Below are the code and all the weights of a small trained network. Each question names an input and a class and asks about switching units off, where a switched-off unit gives its printed mean instead of its output.

import numpy as np


def w(rows, s, z=0):
    codes = np.array(rows[::2]) - 128.0
    scale = np.full(codes.shape[1], s)
    scale[-1] = z or s
    return codes * scale


def norm(h):
    return h / np.sqrt((h * h).mean(-1, keepdims=True) + 1e-5)


def f(y):
    return y / 2 * (1 + np.tanh(0.7978845608 * (y + 0.044715 * y**3)))


def log_softmax(a):
    a = a - a.max(-1, keepdims=True)
    return a - np.log(np.exp(a).sum(-1, keepdims=True))


def net(x, mask):
    res = np.array(x, float).reshape(1, 5) / 4 @ E
    u = 0
    for l in range(2):
        y = f(norm(res) @ A[l][:, :-1].T + A[l][:, -1])
        res = res + np.where(mask[u : u + 15], y, B[l][:, -1]) @ B[l][:, :-1]
        u += 15
    return log_softmax(norm(res)[-1] @ U[:, :-1].T + U[:, -1])


A, B = {}, {}
E = w([
[160,18,249],'x0',
[115,32,86],'x1',
[3,151,134],'x2',
[126,128,127],'x3',
[128,127,128],'x4',
],0.0061)
A[0] = w([
[120,98,94,85],'L0N1',
[54,137,128,27],'L0N2',
[163,126,135,24],'L0N3',
[137,182,68,17],'L0N4',
[31,137,166,40],'L0N5',
[109,23,45,84],'L0N6',
[183,134,87,59],'L0N7',
[216,125,113,75],'L0N8',
[143,136,132,107],'L0N9',
[163,240,184,43],'L0N10',
[230,136,78,63],'L0N11',
[62,136,134,21],'L0N12',
[48,137,129,11],'L0N13',
[133,163,248,139],'L0N14',
[139,211,49,5],'L0N15',
],0.011,0.0022)
B[0] = w([
[127,156,109,134],'L0N1',
[113,170,180,161],'L0N2',
[143,125,153,118],'L0N3',
[134,74,116,191],'L0N4',
[94,130,207,200],'L0N5',
[148,241,5,241],'L0N6',
[116,125,174,157],'L0N7',
[127,130,211,199],'L0N8',
[147,129,132,125],'L0N9',
[145,235,36,229],'L0N10',
[131,151,248,222],'L0N11',
[110,155,174,148],'L0N12',
[109,160,192,165],'L0N13',
[149,101,27,252],'L0N14',
[137,23,108,255],'L0N15',
],0.021,0.0034)
A[1] = w([
[138,136,121,172],'L1N1',
[104,110,76,116],'L1N2',
[120,63,132,170],'L1N3',
[167,193,162,254],'L1N4',
[28,75,93,210],'L1N5',
[96,170,249,144],'L1N6',
[115,125,139,57],'L1N7',
[119,128,140,35],'L1N8',
[141,119,79,103],'L1N9',
[138,41,91,223],'L1N10',
[140,168,103,76],'L1N11',
[125,125,130,114],'L1N12',
[95,57,185,178],'L1N13',
[170,244,169,81],'L1N14',
[130,135,136,159],'L1N15',
],0.012,0.0019)
B[1] = w([
[109,124,117,150],'L1N1',
[118,97,126,182],'L1N2',
[137,89,96,174],'L1N3',
[88,117,125,227],'L1N4',
[229,43,179,230],'L1N5',
[7,145,173,243],'L1N6',
[140,133,129,111],'L1N7',
[139,139,128,107],'L1N8',
[63,113,106,183],'L1N9',
[123,33,135,248],'L1N10',
[101,137,83,168],'L1N11',
[138,125,117,123],'L1N12',
[104,115,67,197],'L1N13',
[51,116,92,254],'L1N14',
[123,129,129,135],'L1N15',
],0.02,0.004)
U = w([
[163,46,130,144],'0',
[83,115,116,162],'1',
[105,134,128,189],'2',
[109,180,250,152],'3',
[152,218,48,87],'4',
[183,205,177,2],'5',
],0.012,0.0072)

Each question gives the input, the list of numbers given to net, and the class t.
The units are the neurons (one row each of A and B). Each row of codes is followed by its name. A weight is (code - 128) times the scale printed after its matrix; where a second scale follows, it is the last column's (A, B and U).
mask holds one flag per neuron, layer by layer. A switched-off neuron (its flag False) gives its mean, the last column of its row in B, instead of its output. The means were averaged over made-up inputs and are rounded, as every weight is.
A unit's drop is (log p(t) with every unit on - log p(t) with that unit switched off) / (log p(t) with every unit on - log p(t) with every unit switched off).
The circuit of an input: a set's keep is (log p(t) with only the set's units on - log p(t) with every unit switched off) / (log p(t) with every unit on - log p(t) with every unit switched off). Starting from the 12 units with the biggest drops (on a tie, the unit counted first), units are removed one at a time, each time the one whose removal leaves the highest keep (on an exact tie, the one counted first), for as long as the keep stays at least 0.8.
units of the circuit, in order: the units of the circuit, biggest drop first
unit that matters most: the unit with the biggest drop
k most important neurons: the k neurons with the biggest drops, biggest first
top k neurons in layer l: the k neurons of layer l with the biggest drops, biggest first
input [8,-8,5,-7,6], class 0: unit that matters most => L0N14
input [5,-6,3,-5,3], class 4: units of the circuit, in order => (L0N10, L0N14)
input [5,-7,6,2,1], class 4: top 3 neurons in layer 0 => (L0N10, L0N15, L0N14)
input [-6,-4,6,2,5], class 0: units of the circuit, in order => (L0N15, L1N5)
input [-7,-1,6,-5,3], class 0: 2 most important neurons => (L0N15, L0N11)
input [5,-3,-7,2,5], class 3: units of the circuit, in order => (L0N15, L1N10)
input [-7,1,-6,2,3], class 0: units of the circuit, in order => (L0N15, L1N14)
input [0,-7,-8,2,2], class 3: 2 most important neurons => (L0N11, L0N8)
input [1,7,-8,0,2], class 3: units of the circuit, in order => (L0N11, L0N14)
input [2,-4,-6,2,-5], class 3: top 3 neurons in layer 0 => (L0N11, L0N8, L0N6)
input [-8,-5,3,5,-7], class 0: 3 most important neurons => (L0N15, L0N6, L1N5)
input [8,-7,6,-8,-2], class 0: top 2 neurons in layer 0 => (L0N14, L0N6)
input [0,-4,7,-6,1], class 3: 2 most important neurons => (L0N5, L0N6)
input [2,8,0,5,-3], class 4: units of the circuit, in order => (L0N6)
input [-8,-7,-8,7,-5], class 0: top 3 neurons in layer 0 => (L0N15, L0N4, L0N6)
input [-8,-6,-6,4,-7], class 0: top 3 neurons in layer 0 => (L0N15, L0N6, L0N4)
input [-5,8,-6,-2,3], class 4: 2 most important neurons => (L0N6, L1N6)
input [8,-5,6,5,6], class 0: 2 most important neurons => (L0N14, L1N5)
input [0,-7,-6,5,-5], class 4: top 3 neurons in layer 0 => (L0N10, L0N14, L0N5)
input [2,-5,7,3,-5], class 3: unit that matters most => L0N5
input [-8,6,-4,1,-3], class 0: 2 most important neurons => (L0N15, L0N10)
input [2,-8,6,4,-4], class 4: top 3 neurons in layer 0 => (L0N10, L0N14, L0N11)
